Below are the code and all the weights of a small trained network. Each question names an input and a class and asks about switching units off, where a switched-off unit gives its printed mean instead of its output.

import numpy as np


def w(rows, s, z=0):
    codes = np.array(rows[::2]) - 128.0
    scale = np.full(codes.shape[1], s)
    scale[-1] = z or s
    return codes * scale


def norm(h):
    return h / np.sqrt((h * h).mean(-1, keepdims=True) + 1e-5)


def f(y):
    return np.maximum(y, 0)


def log_softmax(a):
    a = a - a.max(-1, keepdims=True)
    return a - np.log(np.exp(a).sum(-1, keepdims=True))


def net(x, mask):
    res = np.array(x, float).reshape(1, 8) / 4 @ E
    u = 0
    for l in range(3):
        y = f(norm(res) @ A[l][:, :-1].T + A[l][:, -1])
        res = res + np.where(mask[u : u + 6], y, B[l][:, -1]) @ B[l][:, :-1]
        u += 6
    return log_softmax(norm(res)[-1] @ U[:, :-1].T + U[:, -1])


A, B = {}, {}
E = w([
[125,97,143,133,146,153],'x0',
[126,120,133,129,134,139],'x1',
[177,226,178,12,127,176],'x2',
[133,147,120,127,115,113],'x3',
[2,229,163,208,108,110],'x4',
[130,150,120,127,115,110],'x5',
[127,107,138,133,131,149],'x6',
[185,184,84,205,201,199],'x7',
],0.0088)
A[0] = w([
[25,166,201,57,94,164,253],'0.n0',
[154,98,227,55,67,77,125],'0.n1',
[192,88,106,24,236,51,65],'0.n2',
[99,34,158,108,69,2,80],'0.n3',
[134,141,135,148,147,239,205],'0.n4',
[94,120,53,88,53,118,64],'0.n5',
],0.005,0.0042)
B[0] = w([
[86,188,204,102,175,121,253],'0.n0',
[128,81,110,25,245,192,193],'0.n1',
[187,168,142,131,2,176,183],'0.n2',
[47,75,191,62,132,112,189],'0.n3',
[127,192,152,40,121,47,214],'0.n4',
[149,38,178,58,97,63,139],'0.n5',
],0.0082,0.0053)
A[1] = w([
[104,19,55,214,103,38,46],'1.n0',
[254,8,114,67,19,114,113],'1.n1',
[42,140,135,191,134,70,55],'1.n2',
[206,247,106,145,199,184,9],'1.n3',
[193,193,45,217,204,224,12],'1.n4',
[92,19,96,211,112,100,53],'1.n5',
],0.0078,0.0016)
B[1] = w([
[220,196,233,80,116,84,211],'1.n0',
[85,189,73,246,61,183,254],'1.n1',
[138,147,125,175,144,192,208],'1.n2',
[106,84,139,109,164,63,248],'1.n3',
[94,8,55,39,153,87,209],'1.n4',
[218,171,170,85,101,111,199],'1.n5',
],0.013,0.006)
A[2] = w([
[171,136,171,60,138,115,148],'2.n0',
[95,145,152,101,171,182,164],'2.n1',
[165,97,59,146,72,149,253],'2.n2',
[10,177,183,176,156,131,95],'2.n3',
[89,104,132,94,78,144,154],'2.n4',
[59,67,138,90,72,110,230],'2.n5',
],0.014,0.0017)
B[2] = w([
[163,131,195,194,92,69,254],'2.n0',
[187,121,108,151,93,110,201],'2.n1',
[33,182,126,169,114,178,199],'2.n2',
[129,101,79,163,123,202,251],'2.n3',
[128,121,92,141,192,90,171],'2.n4',
[111,46,11,78,172,85,195],'2.n5',
],0.012,0.0087)
U = w([
[129,171,68,208,88,253,201],'0',
[226,186,221,128,113,85,136],'1',
[114,45,65,82,216,48,4],'2',
],0.011,0.0026)

Each question gives the input, the list of numbers given to net, and the class t.
The units are the neurons (one row each of A and B). Each row of codes is followed by its name. A weight is (code - 128) times the scale printed after its matrix; where a second scale follows, it is the last column's (A, B and U).
mask holds one flag per neuron, layer by layer. A switched-off neuron (its flag False) gives its mean, the last column of its row in B, instead of its output. The means were averaged over made-up inputs and are rounded, as every weight is.
A unit's drop is (log p(t) with every unit on - log p(t) with that unit switched off) / (log p(t) with every unit on - log p(t) with every unit switched off).
The circuit of an input: a set's keep is (log p(t) with only the set's units on - log p(t) with every unit switched off) / (log p(t) with every unit on - log p(t) with every unit switched off). Starting from the 12 units with the biggest drops (on a tie, the unit counted first), units are removed one at a time, each time the one whose removal leaves the highest keep (on an exact tie, the one counted first), for as long as the keep stays at least 0.8.
units of the circuit, in order: the units of the circuit, biggest drop first
most important unit: the unit with the biggest drop
k most important neurons: the k neurons with the biggest drops, biggest first
k most important neurons of layer l: the k neurons of layer l with the biggest drops, biggest first
drop of u: that unit's drop, to one decimal
input [-2,-1,2,6,-2,2,7,-2], class 0: units of the circuit, in order => [1.n1]
input [-8,2,-6,-4,-1,4,7,6], class 1: 2 most important neurons of layer 1 => [1.n0; 1.n5]
input [-4,8,5,0,-7,4,-7,5], class 0: units of the circuit, in order => [1.n1; 0.n0]
input [-5,-8,-2,8,-6,-5,-1,-6], class 0: 3 most important neurons of layer 1 => [1.n1; 1.n3; 1.n4]
input [2,-7,-8,-7,-7,-3,2,-5], class 1: 3 most important neurons => [1.n0; 1.n5; 2.n3]
input [3,4,-7,-8,5,-2,4,7], class 1: 3 most important neurons of layer 1 => [1.n0; 1.n5; 1.n1]
input [-8,0,3,0,6,-5,7,-6], class 0: 3 most important neurons of layer 1 => [1.n4; 1.n3; 1.n2]
input [-7,-8,8,-2,-8,-5,0,0], class 0: units of the circuit, in order => [1.n1; 1.n0]
input [0,-4,6,3,-6,-5,-3,-2], class 0: 2 most important neurons => [1.n1; 0.n2]
input [-3,5,4,4,6,0,5,-8], class 2: 2 most important neurons => [1.n1; 2.n5]
input [3,0,-4,-1,6,-1,2,8], class 2: 2 most important neurons => [1.n4; 1.n1]
input [-7,0,3,4,-5,-5,-8,6], class 2: 2 most important neurons of layer 0 => [0.n3; 0.n5]
input [-2,-1,-5,8,-8,-5,-4,-7], class 0: 2 most important neurons => [1.n1; 2.n2]
input [-5,-1,4,-2,6,-7,-6,-7], class 2: 2 most important neurons => [1.n1; 2.n5]
input [3,5,-1,3,3,8,1,6], class 2: most important unit => 1.n4
input [-5,-1,-7,7,4,1,7,-5], class 1: 3 most important neurons of layer 1 => [1.n0; 1.n5; 1.n1]
input [-4,-6,7,-7,-7,-6,8,2], class 0: 2 most important neurons => [1.n1; 1.n0]
input [4,-5,5,-5,4,-1,3,3], class 1: 3 most important neurons of layer 2 => [2.n2; 2.n0; 2.n1]
input [-1,7,-7,-7,-1,7,2,7], class 1: 2 most important neurons of layer 0 => [0.n1; 0.n0]
input [-2,7,3,8,2,-5,6,5], class 2: most important unit => 1.n3
input [6,1,7,3,-7,8,2,-5], class 0: 2 most important neurons of layer 0 => [0.n2; 0.n4]
input [-8,-6,4,-8,-6,5,8,0], class 0: drop of 1.n1 => 0.9
